Each cloud of rows lies close to a flat space through zero, with a little noise off it. After each cloud: how many dimensions does that space have?
In the rows, zero is written as 128.

A (5 x 18):
[[132 114 140 131 145 132 125 121 132 140 146 109 121 113 124 142 132 116]
 [130 124 125 133 133 132 127 124 127 130 127 126 128 125 127 127 128 129]
 [149  74 162 144 199 145 106  82 147 181 204  56 113  64 109 173 136  92]
 [130 142 122 123 113 122 132 132 125 119 116 143 133 144 137 117 123 139]
 [114 158 109 120  84 123 139 151 119  95  84 175 131 166 143  95 122 147]]
 -> 1

G, 5 rows:
[[157 119 136 117 122 118 137 137 149 145 116 108 119 141 129 162 113 145]
 [116 131 123 133 127 135 125 125 120 122 131 135 128 123 127 116 134 121]
 [ 66 146 115 152 146 150 121 115  82  90 151 174 146  98 123  52 160  86]
 [118 131 123 132 130 130 125 128 123 123 131 134 128 123 126 118 132 123]
 [ 64 150 110 152 146 150 113 113  79  87 156 171 148  95 123  51 162  85]]
 -> 1

B:
[[160 142 111 215 141  96  86 135 199 127 163 130 109 102 115 176 179 127]
 [102 132 114 103 115 136  97 112 120 141 119 116 141 133 123 127  98 119]
 [ 95 127 124  73 114 151 123 115 100 139 108 120 145 141 128 112  86 120]
 [136 117 153 105 138 137 181 140  97 117 124 138 125 140 142 108 133 138]
 [125 140 107 158 123 119  78 120 167 135 139 121 131 120 117 155 133 120]]
 -> 2

R, 5 rows:
[[131 145 134 131 139 130 120 128 128 119 126 124 124 121 138 125 139 127]
 [125 155 127 134 118 154 105 151 112  95 113 114 138 134 201 143 178 108]
 [142 165 142 138 155 121 120 119 134 117 123 117 114 111 125 116 138 133]
 [104  97 104 120  77 160 121 161 104 106 116 128 153 160 205 158 162 102]
 [112  67 112 112 111 113 154 116 135 167 145 150 134 142  63 127  75 139]]
 -> 2

D, 5 rows:
[[118 135 136 137 128 129 144 129 129 109 135 122 125 135 135 124 131 118]
 [139 113 109 119 119 132 102 124 121 151 121 140 133 122 112 132 115 137]
 [142 119 112 111 125 129  99 132 117 152 112 145 133 125 117 134 118 137]
 [ 78 180 197 178 151 120 237 125 158  48 175  80 105 150 182 124 168  92]
 [135 129 120 127 127 129 120 124 123 135 124 134 126 126 122 127 127 130]]
 -> 1

M, 5 rows:
[[ 83 134 142 117 129 119 147 146 143 122 116 138 108 140 134 156 154 101]
 [ 79 135 142 117 134 118 147 146 144 122 114 140 106 140 133 160 157  98]
 [223 115  99 151 118 147  91  90  96 142 153 105 170 104 117  66  74 186]
 [173 122 114 139 125 135 111 109 113 136 140 117 149 117 125  97 103 155]
 [152 125 121 134 126 134 118 119 120 130 136 123 140 121 126 113 114 142]]
 -> 1

U (5 x 18):
[[141 165 148 138 113 108 142 173  99 146 140  86 116 104 152 151 242 203]
 [125 118 126 128 130 136 125 120 137 122 123 136 133 134 125 125 103 113]
 [119 113 117 126 132 141 116 107 145 122 125 151 135 141 114 113  71  91]
 [124 119 122 127 134 132 123 114 137 123 125 138 132 134 122 120  90 104]
 [134 150 146 135 120 113 139 158 112 142 135  97 121 113 141 142 201 174]]
 -> 1

F:
[[118 112 116 100 134 113  97 155 129 158 109  78 185 116 157 179  99 139]
 [113 111 105 102 145 116 109 161 130 170 115  88 183 135 134 181 114 137]
 [122 121 123 116 134 121 115 141 129 145 119 105 155 122 140 152 116 134]
 [134 144 139 151 125 142 159 106 128 105 142 172  77 142  98  86 154 116]
 [150 133 157 135 104 126 109 111 131  94 127 118 121  90 174 110  99 132]]
 -> 2

[[137 131 123 130 125 141 133 129 115 125 129 133 127 128 144 138 125 116]
 [172 133  92 139 106 202 160 132  64 122 142 154 123 114 205 174 113  31]
 [152 132 107 132 119 169 146 133  94 123 138 139 124 120 170 150 118  79]
 [120 127 134 125 134 115 126 128 137 129 127 123 127 130 117 116 131 146]
 [109 125 142 123 141  94 113 127 157 130 123 116 130 133  93 105 135 169]]
 -> 1

[[142 119 130 134 123 130 138 135 139 114 137 125 128 123 131 120 130 127]
 [118 121 157  88 127  91 142 142 116 164 127 139 127 100 159 132 108 154]
 [155 108 136 138 119 132 149 144 154 103 142 121 132 114 143 111 127 128]
 [ 94 165  87 145 143 155  80  87 103 134 107 129 128 175  81 151 151 103]
 [177 105 105 192 119 170 147 137 173  57 149 103 136 136 116  96 155  98]]
 -> 2

[[108 117 103 142 101 117 114 138 115 139 132 137 162 143 103 142 111 129]
 [181  91 140  95 158 117 127 113 171 101 132 129  95 109 145 131 175 118]
 [146 100 122 119 126 114 120 125 146 119 134 134 132 126 121 139 147 120]
 [ 76 154 109 158  91 131 124 143  87 156 125 133 170 150 105 132  83 135]
 [165 148 165 103 182 147 153 111 152 109 122 112  69 100 170 100 154 127]]
 -> 2

L, 5 rows:
[[127 124 126 131 129 129 127 125 135 129 125 129 129 130 129 126 130 120]
 [ 74 147 110 119 108 178 117 102 171  74  95 124 136 145 131 127  87  73]
 [ 75 144 108 119 111 174 118 102 168  74  95 121 134 148 135 127  85  72]
 [175 112 143 137 147  82 134 149  92 172 159 135 122 113 125 135 167 177]
 [120 131 122 127 128 139 128 124 136 122 119 128 130 133 127 128 118 114]]
 -> 1

S, 5 rows:
[[124 117 127  97 129 110 136  95 122  86 152 125 132 166 110 116 164 151]
 [122 121 127 111 122 115 132 110 127 102 145 128 134 151 120 121 152 147]
 [137 152 131 191 135 164 115 196 140 218  72 134 118  43 158 148  58  74]
 [129 128 130 134 128 125 131 129 127 132 126 134 129 127 131 132 122 124]
 [128 126 126 119 128 126 129 121 128 120 135 130 126 134 124 124 131 131]]
 -> 1

C, 5 rows:
[[130 136 137 125 119 134 132 135 134 134 126 123 123 115 124 114 132 125]
 [130 142 146 117 123 133 131 141 135 133 115 119 130 105 120 102 137 124]
 [132 138 143 121 124 134 132 137 131 136 120 122 127 116 117 109 133 134]
 [137 186 187 108 105 148 148 175 151 166  90 100 114  57 101  47 164 113]
 [129 170 176 112 107 138 145 163 145 155  98 106 116  77 107  61 154 111]]
 -> 1

[[136 107  98 141 139 157 157 130  74 121 158 108 109 118 150 101 114 177]
 [130 100  96 182 147 153 147 113  68 126 155  73 107 108 184  99  95 204]
 [119 141 153 129 124 104 103 123 166 134 104 133 143 133 121 152 133  98]
 [122 137 140 124 125 115 117 129 147 129 118 135 137 133 119 139 133 109]
 [125 117 118 165 138 130 128 112 108 128 134  93 122 117 164 122 108 163]]
 -> 2

Y, 5 rows:
[[125 140 147 107 138 132 125 125 119 132 143 127 135 114 133 144 144 129]
 [132 100  89 168 109 121 136 132 145 124  98 130 115 154 115 101  98 126]
 [134  83  60 198  95 115 141 138 158 121  78 130 103 177 107  80  76 125]
 [129 123 124 135 127 127 129 130 129 126 125 128 127 130 128 125 125 129]
 [133  92  72 183 102 117 140 133 154 123  89 131 109 165 112  90  87 124]]
 -> 1

X, 5 rows:
[[143 144 208 124 186 136  76  97 147 140 160 180 100 119 184 166 113 114]
 [133 133 158 123 148 130 109 119 133 133 139 146 119 125 148 141 121 122]
 [137 136 179 123 165 134 100 110 142 136 148 161 112 121 164 155 119 119]
 [124 125  99 129 108 123 142 138 122 125 118 110 136 130 112 112 134 132]
 [116 119  71 132  87 123 161 151 114 123 106  91 150 137  87  99 140 138]]
 -> 1

[[102 115 183 148 176 137 137 124 176 138 141 179 117 113 108 176 131 161]
 [ 75 117  81 142  99  74 122  77 145 141 114 134 130 163  82 153 118  72]
 [ 98 120 128 134 126 111 127 107 143 133 124 144 125 140 107 148 123 115]
 [109 127  75 126  87  97 117  97 113 127 117 103 135 158 113 117 118  79]
 [117 124 119 131 120 119 129 120 129 129 120 124 130 137 126 128 126 117]]
 -> 2

T:
[[163 124 123 165 124 155 184 124  98 129 116 149 158 130 130 129 112 166]
 [136 117 116 158 119 151 180 132  96 121 120 149 169 125 133 115 125 161]
 [ 88 107 105 138 116 128 159 140 100 112 127 147 172 115 144  91 151 148]
 [124 140 143  95 136 109  74 123 161 137 136 105  83 133 121 146 127  94]
 [ 74 106  96 126 117 116 148 141 106 109 138 139 172 111 143  89 159 139]]
 -> 2

[[142 146 170 114  84 106 112  72 146 102 169 135  92 169 191 192 112 204]
 [128 127 116 131 140 135 126 138 121 133 122 125 136 125 117 114 134 110]
 [143 126 123 112 112 119 117 126 123 123 128 125 108 116 128 119 130 132]
 [173 127 128  83  66 101 105 102 121 113 149 122  66  95 138 131 125 151]
 [124 136 146 130 118 124 127 106 136 116 142 131 121 151 150 157 118 155]]
 -> 2

[[128 151 119 122 135 107 121 107 148 134 145 121 110 139 133 128 127 145]
 [131 150 126 126 132 106 120 114 143 135 143 124 116 133 135 127 129 143]
 [125  57 144 137 109 206 148 182  62 115  72 149 175 103 112 135 129  86]
 [135 176 117 123 141  72 116  87 175 136 171 110  97 144 142 122 133 163]
 [126 105 135 136 121 153 133 146 107 126 110 137 143 122 122 129 129 111]]
 -> 1

Z, 5 rows:
[[116 176 133 100 130 105 110 105 113  89 143 184  95 157 100 148 130 161]
 [133 108 126 141 128 138 135 139 134 143 122 105 142 118 138 119 126 115]
 [129 120 128 135 126 132 131 132 131 133 126 119 130 122 132 126 127 120]
 [143  59 124 173 127 161 154 164 150 183 107  48 171  89 169 100 124  80]
 [135  95 124 148 128 141 138 145 137 153 118  89 149 110 146 114 126 105]]
 -> 1

[[126 121 145 121 137 139 119 145 140 130 122 113 134 109 127 135 138 117]
 [129 131 122 127 127 125 130 126 128 128 130 130 130 133 125 125 126 134]
 [125 118 151 122 135 137 117 138 140 127 119 117 136 109 127 135 135 116]
 [141 168  57 151  99  93 163  88  87 130 160 172 101 197 127 105  99 172]
 [140 170  63 144 103  99 160  89  92 127 154 168 105 192 124 107 101 168]]
 -> 1

N:
[[140 111 107 137 154 117 157 124 154 138 159 165 136 141 150 158 135 119]
 [180 130 154 143 115 181 108 104 167  83 124 130 143 162 131 112 146 119]
 [152 125 134 134 124 150 124 113 146 110 137 131 137 147 132 123 134 126]
 [102 155 154 110  95 125  88 143  75 131  87  78 110  96  93  91 119 138]
 [ 95 112  91 119 155  79 167 145 121 167 148 155 122 112 140 164 122 128]]
 -> 2

Q:
[[119 156 152 158 123 112 106 139 160 105  80 102  78  66  89  87 143  89]
 [123 112 136 127 134 126 126 131 118 124 136 143 146 138 143 143 135 151]
 [146 126  80  90 117 150 160 105 112 170 174 129 152 184 143 151 100 134]
 [138 164  98 120 110 136 141 115 145 154 127  99  98 125 102 105 109  87]
 [124 148 136 139 122 121 118 130 146 122 106 110  99  99 106 103 129 103]]
 -> 2

H, 5 rows:
[[153 139 104 155 137 139 117 139 134 137 101 131 113 100 139 111 128 104]
 [146 150 130 142 115 138 117 132 133 152  97  88 104 118 140  76 153 115]
 [182 149 104 175 127 154 102 144 141 160  62  99  86  78 149  60 148  84]
 [125 145 152 120 105 129 117 121 127 146 121  80 119 141 131  85 160 135]
 [105 123 147 102 119 119 130 119 120 121 149 121 141 154 125 142 130 147]]
 -> 2

V (5 x 18):
[[125 122 126 132 129 121 124 127 129 131 126 131 123 126 127 134 125 125]
 [134 139 117 118 126 139 125 126 141 116 124 112 127 128 110 125 132 144]
 [121 116 132 143 129 112 130 124 109 139 136 144 128 130 146 130 125 106]
 [123 115 135 140 137 114 135 124 113 139 134 149 132 129 151 125 121 106]
 [136 178 106  75 113 173  99 131 198  73 101  34 118 132  41 126 156 226]]
 -> 1

J:
[[105 128 113 161 134 128 122  91 187 128 108  88 175 157 148 171 176 149]
 [141 128 134 111 124 126 133 149  97 126 138 149 102 112 119 105 103 119]
 [156 124 138  97  94 103 111 161 104 115 137 154 103  68 115  89  94 138]
 [134 126 131 120 115 117 121 135 126 123 130 134 122 108 125 119 123 136]
 [136 131 139 107 152 149 153 152  63 139 149 160  82 139 110 102  86  89]]
 -> 2

P:
[[126 130 125 129 128 127 129 127 131 129 128 131 129 129 127 129 129 127]
 [115 153  70 187 121  62 101  90 146  74 154 150 124 166  80 142 115 146]
 [127 126 134 123 129 136 132 131 126 136 126 128 129 124 135 127 133 125]
 [114 155  65 194 120  58  92  84 152  73 157 151 124 168  78 145 114 147]
 [132 122 136 122 126 136 131 131 126 135 126 126 127 122 135 128 130 127]]
 -> 1
